What each symbol does to the points:
%: rusa->pabu, zuse->vidi, kuna->ziso, fefo->zede, doki->pivi, vesu->depo, vizi->nefi, zede->fola, fola->zuse, bufi->pata, zodi->lase, seki->puno, deza->seki, puno->navu, rine->vizi, ziso->rine, fogi->zapo, zeti->mira, vidi->lada, zapo->kuna, pata->dafe, gato->ledo, nefi->kula, depo->nagi, fika->zodi, letu->zata, zata->bufi, lali->levo, ketu->ladi, kula->pega, geto->doki, lase->bopi, move->letu, nagi->fika, tifo->ketu, pivi->kona, lada->zeti, mobi->fefo, bopi->move, dafe->gato, pabu->lali, pega->geto, ladi->mobi, mira->fogi, kona->tifo, dosi->vesu, ledo->mote, mote->deza, navu->rusa, levo->dosi
^: rusa->mobi, zuse->deza, kuna->zata, fefo->navu, doki->depo, vesu->pivi, vizi->bopi, zede->puno, fola->seki, bufi->zapo, zodi->kula, seki->fola, deza->zuse, puno->zede, rine->move, ziso->letu, fogi->pata, zeti->gato, vidi->mote, zapo->bufi, pata->fogi, gato->zeti, nefi->lase, depo->doki, fika->pega, letu->ziso, zata->kuna, lali->ketu, ketu->lali, kula->zodi, geto->nagi, lase->nefi, move->rine, nagi->geto, tifo->levo, pivi->vesu, lada->ledo, mobi->rusa, bopi->vizi, dafe->mira, pabu->ladi, pega->fika, ladi->pabu, mira->dafe, kona->dosi, dosi->kona, ledo->lada, mote->vidi, navu->fefo, levo->tifo

The rows follow the links: the fewer symbols apart two points are, the more alike their rows tend to be.

Each row is also shifted at random along 2 hidden directions that mean nothing.

Some points, each with a row of numbers:
deza: 58 -50 21 -36 -32 11 30 -15 -6 34 -27 5 53 -17 11 37 5 3 6 31 5 17 -15 11 -18 -30 21 66 22
levo: -41 7 -34 19 -5 -37 0 -13 8 -40 -29 -79 -23 24 -39 -6 15 16 -11 5 -16 -23 5 -51 28 -39 16 -45 32
vizi: -111 10 8 26 18 22 -7 33 16 33 13 -42 28 50 -17 7 39 -7 -16 46 10 -10 9 -24 15 -44 2 0 39
bopi: -22 15 -10 17 53 57 -27 25 -15 23 16 54 -21 19 33 23 0 -26 -29 -8 30 -1 41 -37 -33 37 7 -1 -31
zeti: -41 -1 15 -13 -19 -27 40 -10 -32 -50 32 22 6 -21 27 -78 -16 10 58 55 -63 29 -51 46 8 -3 -13 46 48
pivi: -73 -42 -41 -10 -51 -10 -3 -83 37 -37 -83 -18 -17 -31 -45 107 -51 -4 -57 -57 1 -18 32 -85 -54 -32 68 -11 -42
mobi: 33 -12 -16 -39 7 21 13 -33 -23 46 -66 49 -39 -19 33 53 2 -42 -52 -19 32 28 27 -72 -47 45 5 37 -15
pega: -138 11 -4 19 -3 -26 -14 8 26 -11 -15 -48 -2 13 -47 1 0 16 -2 -27 0 -21 4 1 22 -25 -10 -46 -10
ledo: -37 -15 27 -42 -41 -19 45 -19 -16 -1 -5 46 29 -57 21 -21 -22 7 34 27 -34 31 -35 64 -4 -6 -12 65 13
ziso: -33 -47 -3 5 -9 51 4 0 -2 27 -31 -21 51 48 -15 68 8 -8 -43 71 -7 -10 34 -84 -42 -66 62 38 56
seki: 10 -59 5 -40 -36 24 38 -22 -18 52 -55 -9 47 -7 6 57 19 -8 -14 63 7 13 -3 -26 -27 -44 31 75 40
nagi: -127 -12 -57 12 8 30 -1 -5 -10 -71 54 -34 5 -16 33 -29 7 10 18 -31 16 -19 -9 6 23 7 25 -21 -4
rine: -58 3 14 16 25 52 -16 66 5 37 58 -46 46 43 7 -29 54 0 17 56 22 -17 2 21 30 -18 -12 -9 35
lada: 70 20 25 0 0 -44 15 -11 -21 -32 26 28 -19 -14 10 -61 -31 19 55 18 -56 14 -35 52 19 19 -26 7 20
ladi: 44 -10 -21 -31 20 33 -5 1 1 34 4 32 -22 -43 59 12 18 -28 -15 -38 65 11 12 1 -3 68 -18 -2 -43
depo: -97 -13 -54 15 -15 5 -2 -21 16 -82 13 -52 -9 -9 -3 -3 -10 8 0 -26 -5 -23 7 -39 -1 -13 39 -28 15
kona: -138 -17 -37 -32 -21 3 5 -11 8 -32 19 -7 15 -67 30 -12 6 3 16 -60 38 4 -20 42 12 36 4 -16 -34
pabu: -2 -8 -15 10 3 -17 9 -32 3 16 -91 -73 -19 52 -53 50 24 -23 -58 42 -10 -4 19 -103 -6 -59 38 1 62
nefi: -78 16 15 28 24 16 -26 43 24 28 18 -53 16 41 -36 -11 30 11 2 19 16 -24 8 6 23 -35 -8 -49 10

In each set, the symbols that take the first to the second take the third to the fourth. Give the fourth.
Answer with the point's name.
8 18 14 -15 -4 -73 33 -40 -26 -30 -40 40 -40 -6 -3 -21 -35 -8 8 44 -71 36 -11 -11 -20 3 -9 47 37
to -40 20 -36 33 1 -2 -7 11 15 -77 52 -58 -17 -5 -14 -57 19 30 34 -36 3 -26 -20 24 55 0 6 -66 -6
as 101 7 -32 -14 24 49 -9 46 12 30 54 4 5 -50 63 -24 35 -4 23 -86 85 -11 -1 81 33 64 -41 -48 -71
to move

-23 -4 -14 9 -26 -20 -20 -25 53 -40 -14 -20 3 -25 -46 34 -30 17 -22 -71 4 -27 7 -9 -2 -2 17 -58 -47
to 3 15 -32 29 -2 -22 -17 -3 22 -63 -4 -65 -19 12 -42 -16 -2 26 -1 -32 -12 -34 0 -26 35 -18 18 -61 11
as -155 35 22 -9 38 -5 -3 11 -34 39 -6 77 -37 9 43 -22 -12 -25 0 21 -7 29 6 -14 -24 51 -36 27 -8
to zapo

56 30 12 -17 37 -25 9 1 -29 37 -33 54 -58 8 21 -14 9 -28 -5 3 -6 23 -3 -17 -4 48 -43 8 -7
to -111 -3 -49 -5 17 54 -6 27 -6 -55 60 -11 3 -16 50 -22 2 6 10 -30 23 -19 4 11 12 19 26 -21 -13
as 53 -20 -39 25 29 71 -44 5 26 -26 28 5 4 12 9 55 -12 -9 -42 -50 40 -37 54 -60 -29 13 42 -34 -46
to fefo

78 -37 12 -37 -24 24 22 -5 -1 52 -28 -18 51 -5 5 34 19 5 -4 39 19 11 -10 -2 -14 -28 15 42 13
to -88 5 -25 20 1 -32 13 -24 -3 -10 -44 -77 -24 34 -37 -8 33 -4 -15 33 -15 -4 -3 -70 22 -36 14 -17 57
as 56 -10 7 -11 0 19 16 16 -3 58 -17 -48 24 24 -1 5 59 -13 -12 48 32 10 -2 -10 25 -29 -7 10 50
to dosi

-35 -47 2 -30 -21 3 30 -34 -25 49 -95 -47 20 31 -20 82 29 -25 -65 82 6 20 23 -105 -31 -65 50 72 59
to -102 15 12 -3 48 35 -15 11 -30 37 7 70 -27 27 35 10 -11 -33 -25 8 7 16 32 -31 -36 46 -19 19 -13
as 19 -27 -34 -23 -10 20 -1 -14 36 -9 -11 4 0 -50 8 42 -17 -12 -16 -88 66 0 18 6 -6 27 18 -23 -64
to zapo

64 -52 19 -39 -43 2 33 -34 -3 33 -49 8 57 -13 6 70 -12 2 -12 33 1 14 -1 -18 -30 -35 31 70 19
to 40 29 13 2 5 -56 16 -21 -31 -10 -50 53 -57 0 -10 -26 -27 -13 4 28 -54 26 0 -22 -17 20 -18 25 18
as -107 -11 -8 -18 2 1 30 2 -32 40 -42 -67 5 27 1 -21 69 -20 -19 71 11 18 -18 -31 38 -36 -4 28 80
to mobi

83 5 47 -9 -31 -46 21 0 8 -11 24 41 11 -36 1 -26 -29 21 47 -3 -26 11 -32 94 5 23 -37 11 -20
to -5 14 -6 29 -9 -21 -36 -2 51 -27 3 -30 -3 -5 -59 15 -18 26 -3 -67 12 -37 6 15 18 -10 2 -82 -48
as 52 42 47 23 24 -29 -24 15 0 30 5 81 -43 17 -13 -6 -39 -8 -1 -25 -14 10 10 13 -22 47 -35 -16 -39
to tifo

18 -27 15 -38 -19 30 28 22 -18 52 17 -18 53 -20 35 -28 48 0 35 46 27 14 -33 64 30 -11 -9 47 41
to 71 22 38 -9 -20 -58 4 -4 13 3 1 62 -10 -37 -19 -27 -42 19 31 -18 -35 8 -27 69 -9 14 -36 4 -34
as 96 31 21 2 29 -46 1 -3 -16 11 -30 56 -60 9 1 -25 -7 -18 -6 6 -23 31 -4 -7 0 35 -48 10 2
to ketu

-31 -26 16 -47 -22 17 48 13 -29 54 17 -14 52 -19 52 -30 42 -1 38 56 17 33 -34 58 33 -14 -11 53 54
to 6 33 44 4 6 -52 -6 6 -6 20 -1 74 -36 -2 -16 -19 -43 -1 6 -2 -41 21 -6 29 -18 28 -48 3 -23
as 73 29 -21 23 62 78 -49 64 12 6 84 25 3 11 48 -8 22 -6 5 -55 57 -27 26 28 24 56 -7 -55 -56
to levo

50 17 51 3 -19 -65 -1 -37 6 0 -50 71 -25 -12 -35 32 -66 -1 -5 -10 -54 16 -1 -8 -56 7 -13 24 -34
to 95 24 4 -18 43 4 -6 13 -26 54 -1 39 -47 -5 32 -23 19 -40 -6 -12 37 28 7 8 0 62 -48 6 -20
as 64 -13 16 7 -30 -14 24 -4 -15 -46 41 10 41 -4 13 -38 -19 22 42 38 -55 14 -28 40 4 -17 13 36 31
to zodi

-21 29 30 9 20 -37 -7 -10 -7 33 -29 83 -43 2 -7 16 -29 -15 -17 1 -35 26 19 -17 -45 29 -27 22 -28
to 52 -21 10 -22 -3 27 23 27 -4 62 9 -37 53 0 16 -20 57 -1 14 50 34 16 -18 41 37 -17 -24 26 41
as 190 -16 16 28 6 61 -25 53 21 24 55 -28 76 43 -11 33 21 15 -3 20 13 -47 21 11 -13 -42 16 -16 -3
to pivi

75 10 -39 41 23 39 -24 43 31 -70 97 -48 -2 -11 19 -48 12 38 34 -77 38 -44 0 66 52 30 0 -93 -46
to 18 27 14 36 21 -17 -40 22 56 12 -14 -50 5 43 -85 41 -4 15 -26 -29 14 -45 31 -31 6 -43 7 -64 -23
as -31 -18 3 7 0 49 18 42 -27 -13 71 -25 64 -5 39 -52 35 19 59 64 -8 3 -28 71 30 -29 3 34 55
to letu

-16 37 25 17 51 -5 -16 17 -12 37 11 75 -40 18 15 -10 -14 -19 -8 -7 0 12 24 -17 -23 42 -40 6 -35
to 66 -44 -1 4 -32 12 15 -18 -1 -29 5 4 60 1 -5 38 -25 4 4 56 -49 -9 5 -37 -26 -50 50 50 42
as 83 -9 37 -23 -34 -3 29 21 -6 20 34 12 54 -52 31 -35 12 21 56 10 7 10 -55 114 29 10 -34 24 9
to zede

